[[153 117 146 108 151 117]
 [155 112 149 102 155 114]
 [150 114 154 106 151 113]
 [153 113 150 110 152 113]]
->
[[153 117 146 108 151 117]
 [150 114 154 106 151 113]
 [153 113 150 110 152 113]
 [155 112 149 102 155 114]]

[[122 128 136 134 127 129 131 138]
 [110 124 125 131 141 123 128 132]
 [125 135 125 130 121 126 122 137]
 [139 117 129 149 134 113 129 125]]
->
[[125 135 125 130 121 126 122 137]
 [122 128 136 134 127 129 131 138]
 [110 124 125 131 141 123 128 132]
 [139 117 129 149 134 113 129 125]]

[[106 126 113 103 105]
 [129 138 140 126 111]
 [134 112 116 152 116]]
->
[[129 138 140 126 111]
 [106 126 113 103 105]
 [134 112 116 152 116]]

[[137 136 143 111 137]
 [147 117 130 123 137]
 [121 131 105 113 138]
 [127 116 126 129 118]
 [140 108 129 143 119]
 [120 133 105 116 138]]
->
[[137 136 143 111 137]
 [120 133 105 116 138]
 [121 131 105 113 138]
 [147 117 130 123 137]
 [127 116 126 129 118]
 [140 108 129 143 119]]

[[153  98 119 131  99]
 [143 145 107 106 111]
 [121 157 134 146 152]]
->
[[121 157 134 146 152]
 [143 145 107 106 111]
 [153  98 119 131  99]]

[[131 117 124 136 132 140 123 133]
 [124 120 149 123 125 144 124 130]
 [103 140 130 118 141 126 131 131]]
->
[[103 140 130 118 141 126 131 131]
 [124 120 149 123 125 144 124 130]
 [131 117 124 136 132 140 123 133]]

[[150 132]
 [135 148]
 [102 129]
 [123 116]
 [118 135]
 [123 136]
 [131 125]
 [106 143]]
->
[[135 148]
 [106 143]
 [123 136]
 [118 135]
 [150 132]
 [102 129]
 [131 125]
 [123 116]]
---
[[120 129 127]
 [117 132 130]
 [136 139 158]
 [128 133 141]]
->
[[120 129]
 [117 132]]

[[119 105]
 [128 136]
 [127 117]
 [138 122]]
->
[[119 105]
 [128 136]]

[[106 108 149 112]
 [123 144 112 134]
 [138 108 130 139]
 [107 108 127 138]
 [ 99 107 135 131]]
->
[[106 108]
 [123 144]]

[[127 122 118]
 [110 114 118]
 [126 131 136]
 [111 106 104]]
->
[[127 122]
 [110 114]]

[[147 124]
 [125 118]
 [112 106]
 [128 127]]
->
[[147 124]
 [125 118]]

[[157 124 120 120 120]
 [116 135 128 129 125]
 [107 123 142 131 133]]
->
[[157 124]
 [116 135]]

[[125 100]
 [119 116]
 [103 140]]
->
[[125 100]
 [119 116]]
